Here is a tiny trained network, its code and every weight. The questions are about switching its units off for an input and a target symbol, where a switched-off unit gives its printed mean instead of its output.

import numpy as np


def w(rows, s, z=0):
    codes = np.array(rows[::2]) - 128.0
    scale = np.full(codes.shape[1], s)
    scale[-1] = z or s
    return codes * scale


def norm(h):
    return h / np.sqrt((h * h).mean(-1, keepdims=True) + 1e-5)


def f(y):
    return y / 2 * (1 + np.tanh(0.7978845608 * (y + 0.044715 * y**3)))


def softmax(a):
    e = np.exp(a - a.max(-1, keepdims=True))
    return e / e.sum(-1, keepdims=True)


def log_softmax(a):
    a = a - a.max(-1, keepdims=True)
    return a - np.log(np.exp(a).sum(-1, keepdims=True))


def net(x, mask):
    ids = ['ΓΣΩζλμτ'.index(c) for c in x.split()]
    T = len(ids)
    res = E[ids] + P[:T]
    u = 0
    for l in range(2):
        r = norm(res)
        for j in range(2):
            rows = slice(4 * j, 4 * j + 4)
            q, k, v = (r @ M[l][rows].T for M in (Q, K, V))
            z = softmax(np.where(np.tri(T) > 0, q @ k.T / 4**0.5, -1e9)) @ v
            o = O[l][rows]
            res = res + np.where(mask[u + j], z, o[:, -1]) @ o[:, :-1]
        u += 2
        y = f(norm(res) @ A[l][:, :-1].T + A[l][:, -1])
        res = res + np.where(mask[u : u + 16], y, B[l][:, -1]) @ B[l][:, :-1]
        u += 16
    return log_softmax(norm(res)[-1] @ U[:, :-1].T + U[:, -1])


Q, K, V, O, A, B = {}, {}, {}, {}, {}, {}
E = w([
[127,208,166,106,108,184],'Γ',
[108,146,142,109,193,170],'Σ',
[90,111,165,6,135,126],'Ω',
[122,222,63,127,143,170],'ζ',
[83,114,91,118,82,178],'λ',
[107,60,92,100,195,64],'μ',
[137,156,207,131,111,76],'τ',
],0.018)
P = w([
[168,114,181,106,90,156],'0',
[3,174,148,155,128,126],'1',
[5,121,109,141,131,122],'2',
[243,159,158,94,81,62],'3',
[192,142,86,105,102,47],'4',
[178,110,207,163,140,141],'5',
[166,138,159,149,99,130],'6',
[163,103,110,127,94,64],'7',
[205,123,141,129,83,91],'8',
],0.0074)
Q[0] = w([
[24,123,194,125,129,209],'0.h1',
[24,27,214,143,127,104],'0.h1',
[19,113,49,138,170,117],'0.h1',
[169,110,148,87,95,136],'0.h1',
[88,76,127,203,204,176],'0.h2',
[154,51,63,166,148,153],'0.h2',
[110,61,213,255,101,162],'0.h2',
[187,21,158,147,98,107],'0.h2',
],0.0068)
K[0] = w([
[255,112,99,37,125,118],'0.h1',
[235,144,209,111,97,127],'0.h1',
[99,78,105,158,147,176],'0.h1',
[84,135,225,176,152,126],'0.h1',
[163,92,123,14,71,50],'0.h2',
[105,60,93,121,111,145],'0.h2',
[213,138,113,123,34,164],'0.h2',
[79,116,173,101,84,95],'0.h2',
],0.0091)
V[0] = w([
[119,51,129,172,125,131],'0.h1',
[145,128,204,144,95,58],'0.h1',
[110,114,162,58,112,123],'0.h1',
[135,91,80,177,70,45],'0.h1',
[88,132,158,173,151,125],'0.h2',
[114,226,213,254,142,101],'0.h2',
[122,80,211,157,147,128],'0.h2',
[115,48,211,131,16,181],'0.h2',
],0.0083)
O[0] = w([
[207,205,136,224,138,125,55],'0.h1',
[64,152,87,116,150,81,86],'0.h1',
[147,194,80,92,87,209,218],'0.h1',
[102,224,173,92,94,74,3],'0.h1',
[254,63,168,159,180,141,139],'0.h2',
[133,87,112,110,165,88,96],'0.h2',
[103,96,191,116,137,114,86],'0.h2',
[199,103,66,118,121,74,129],'0.h2',
],0.0069,0.0043)
A[0] = w([
[114,144,180,128,66,19,178],'0.n1',
[102,186,210,137,115,180,144],'0.n2',
[156,195,64,133,179,169,142],'0.n3',
[102,90,98,215,154,134,85],'0.n4',
[114,115,83,186,100,149,117],'0.n5',
[198,146,171,133,213,107,109],'0.n6',
[124,139,193,182,58,201,222],'0.n7',
[141,142,107,16,166,134,162],'0.n8',
[103,125,158,109,212,157,110],'0.n9',
[81,81,178,67,88,133,151],'0.n10',
[88,74,163,95,230,47,236],'0.n11',
[119,123,180,67,127,176,119],'0.n12',
[103,164,142,162,176,211,254],'0.n13',
[129,123,91,162,155,142,163],'0.n14',
[100,78,159,134,174,137,84],'0.n15',
[125,155,48,87,2,117,151],'0.n16',
],0.0089,0.0017)
B[0] = w([
[62,194,254,195,158,220,173],'0.n1',
[123,68,123,165,87,123,180],'0.n2',
[72,166,153,176,61,172,185],'0.n3',
[183,96,158,128,110,167,131],'0.n4',
[177,124,146,193,150,110,160],'0.n5',
[84,131,91,174,146,110,148],'0.n6',
[177,110,150,118,181,87,204],'0.n7',
[76,40,186,98,51,87,205],'0.n8',
[140,100,90,173,52,101,175],'0.n9',
[54,113,193,158,192,118,194],'0.n10',
[103,172,140,168,63,180,220],'0.n11',
[169,82,127,61,145,78,195],'0.n12',
[135,126,102,149,108,84,222],'0.n13',
[149,165,114,111,69,103,142],'0.n14',
[149,95,102,99,125,102,149],'0.n15',
[88,90,174,138,134,79,253],'0.n16',
],0.006,0.0064)
Q[1] = w([
[44,26,30,200,85,193],'1.h1',
[146,56,109,175,68,124],'1.h1',
[112,1,118,118,56,254],'1.h1',
[171,171,79,179,135,147],'1.h1',
[187,162,189,230,166,56],'1.h2',
[235,69,57,139,141,141],'1.h2',
[149,143,123,83,70,166],'1.h2',
[172,137,105,107,187,93],'1.h2',
],0.0068)
K[1] = w([
[248,213,88,97,72,100],'1.h1',
[98,206,183,128,127,162],'1.h1',
[124,136,164,126,171,190],'1.h1',
[131,191,52,46,71,151],'1.h1',
[52,188,137,254,186,175],'1.h2',
[104,151,102,78,77,162],'1.h2',
[203,132,64,106,175,180],'1.h2',
[136,195,77,117,87,83],'1.h2',
],0.0088)
V[1] = w([
[145,178,102,47,1,58],'1.h1',
[182,156,89,241,99,114],'1.h1',
[89,82,82,180,112,222],'1.h1',
[53,161,244,127,96,141],'1.h1',
[72,72,43,152,113,105],'1.h2',
[157,231,61,189,111,95],'1.h2',
[40,136,67,84,226,204],'1.h2',
[244,163,86,29,188,110],'1.h2',
],0.0057)
O[1] = w([
[138,89,177,115,3,165,148],'1.h1',
[175,127,234,106,138,79,124],'1.h1',
[176,213,212,101,125,107,201],'1.h1',
[126,161,147,112,199,21,202],'1.h1',
[182,132,128,200,68,67,172],'1.h2',
[53,56,66,215,118,145,26],'1.h2',
[178,218,215,143,167,115,94],'1.h2',
[56,160,146,101,98,99,3],'1.h2',
],0.0047,0.0064)
A[1] = w([
[167,113,60,103,169,36,196],'1.n1',
[159,112,176,84,147,178,176],'1.n2',
[126,183,102,200,142,165,116],'1.n3',
[160,139,102,106,151,10,195],'1.n4',
[129,73,205,151,94,132,118],'1.n5',
[101,86,155,116,137,154,252],'1.n6',
[124,106,151,86,157,85,100],'1.n7',
[83,135,115,190,188,28,164],'1.n8',
[106,178,134,110,37,119,161],'1.n9',
[233,191,120,164,135,113,74],'1.n10',
[165,125,96,92,129,112,156],'1.n11',
[138,178,162,226,74,64,155],'1.n12',
[127,185,77,155,138,184,86],'1.n13',
[186,67,45,173,151,146,183],'1.n14',
[166,146,133,110,94,178,145],'1.n15',
[140,2,119,159,151,145,124],'1.n16',
],0.0082,0.0017)
B[1] = w([
[105,128,59,123,67,142,169],'1.n1',
[141,167,32,137,93,81,192],'1.n2',
[60,191,85,47,93,146,149],'1.n3',
[122,109,119,199,93,166,185],'1.n4',
[128,148,126,92,140,47,253],'1.n5',
[102,211,107,150,154,118,195],'1.n6',
[107,63,36,178,139,98,175],'1.n7',
[174,113,155,173,147,173,166],'1.n8',
[132,188,136,177,137,94,207],'1.n9',
[81,57,156,159,88,139,153],'1.n10',
[75,87,114,108,109,224,144],'1.n11',
[89,139,192,93,162,154,233],'1.n12',
[94,194,2,112,189,47,133],'1.n13',
[200,115,163,90,140,191,171],'1.n14',
[57,227,114,107,135,95,171],'1.n15',
[159,152,125,85,147,95,223],'1.n16',
],0.0061,0.0048)
U = w([
[219,128,97,118,151,158,248],'Γ',
[171,97,173,153,2,173,33],'Σ',
[72,87,119,35,93,169,54],'Ω',
[108,190,48,128,70,130,164],'ζ',
[87,104,85,181,115,106,180],'λ',
[171,153,87,147,159,28,6],'μ',
[132,106,203,183,148,140,207],'τ',
],0.0082,0.0018)

Each question gives the input, a string of symbols that net reads in full, and the target symbol t.
The units are the heads (4 rows each of Q, K, V and O) and the neurons (one row each of A and B). Each row of codes is followed by its name. A weight is (code - 128) times the scale printed after its matrix; where a second scale follows, it is the last column's (O, A, B and U).
mask holds one flag per unit, layer by layer, with each layer's heads first. A switched-off unit (its flag False) gives its mean, the last column of its rows in O or B, instead of its output. The means were averaged over made-up inputs and are rounded, as every weight is.
A unit's drop is (log p(t) with every unit on - log p(t) with that unit switched off) / (log p(t) with every unit on - log p(t) with every unit switched off).
The circuit of an input: a set's keep is (log p(t) with only the set's units on - log p(t) with every unit switched off) / (log p(t) with every unit on - log p(t) with every unit switched off). Starting from the 12 units with the biggest drops (on a tie, the unit counted first), units are removed one at a time, each time the one whose removal leaves the highest keep (on an exact tie, the one counted first), for as long as the keep stays at least 0.8.
circuit, biggest first: the units of the circuit, biggest drop first
k most important neurons: the k neurons with the biggest drops, biggest first
k most important neurons of layer l: the k neurons of layer l with the biggest drops, biggest first
which heads matter: for each layer, one digit per head in row order, 1 if its drop is at least 0.15 and else 0, layers parted by /
input λ τ λ, target Σ: which heads matter -> 11 / 01
input μ λ λ ζ Γ τ λ λ Σ, target Σ: circuit, biggest first -> (0.n9; 0.n3)
input ζ λ λ, target μ: which heads matter -> 10 / 01
input τ Σ τ μ λ μ λ λ, target τ: which heads matter -> 10 / 00
input λ λ λ, target Σ: circuit, biggest first -> (0.h2; 1.h1; 0.h1)
input Σ μ λ τ λ λ, target λ: 4 most important neurons -> (0.n16; 0.n1; 0.n11; 1.n1)
input λ τ Σ Σ Ω Ω Σ, target ζ: circuit, biggest first -> (0.h1; 1.n2)
input Ω τ ζ μ, target λ: which heads matter -> 10 / 10
input τ τ Γ, target λ: which heads matter -> 10 / 10
input λ λ λ Σ λ λ μ, target Σ: which heads matter -> 00 / 00
input Σ τ μ, target Γ: 2 most important neurons of layer 1 -> (1.n14; 1.n16)
input τ Ω Γ, target λ: 3 most important neurons -> (0.n1; 0.n11; 1.n7)
input ζ Σ Σ, target μ: which heads matter -> 11 / 01
input Γ μ Σ λ τ τ Σ, target λ: 2 most important neurons -> (0.n1; 0.n8)
input Γ Ω Σ μ τ Ω Σ, target λ: 2 most important neurons -> (0.n1; 0.n12)
input Σ λ λ ζ Σ Σ λ, target Γ: which heads matter -> 10 / 00
input λ ζ ζ ζ λ, target μ: most important neuron of layer 1 -> (1.n5)
input Σ τ Σ Ω μ λ, target ζ: 2 most important neurons of layer 1 -> (1.n2; 1.n1)
input ζ Ω Γ, target μ: which heads matter -> 10 / 01
input μ Σ Γ ζ τ Σ, target μ: 2 most important neurons -> (1.n16; 1.n5)
input ζ λ μ ζ μ, target τ: 2 most important neurons of layer 0 -> (0.n11; 0.n12)
input μ Γ λ Γ ζ λ, target Ω: most important neuron -> (0.n1)
input λ Σ μ, target Σ: most important neuron -> (0.n11)
input ζ λ Γ ζ λ Γ, target μ: which heads matter -> 10 / 00
input Γ τ μ μ, target τ: 2 most important neurons of layer 1 -> (1.n8; 1.n2)
input λ τ ζ Σ ζ Σ, target Γ: 3 most important neurons of layer 0 -> (0.n16; 0.n1; 0.n9)
input τ μ Ω Σ Γ Σ Ω Γ Σ, target Ω: most important neuron -> (0.n12)
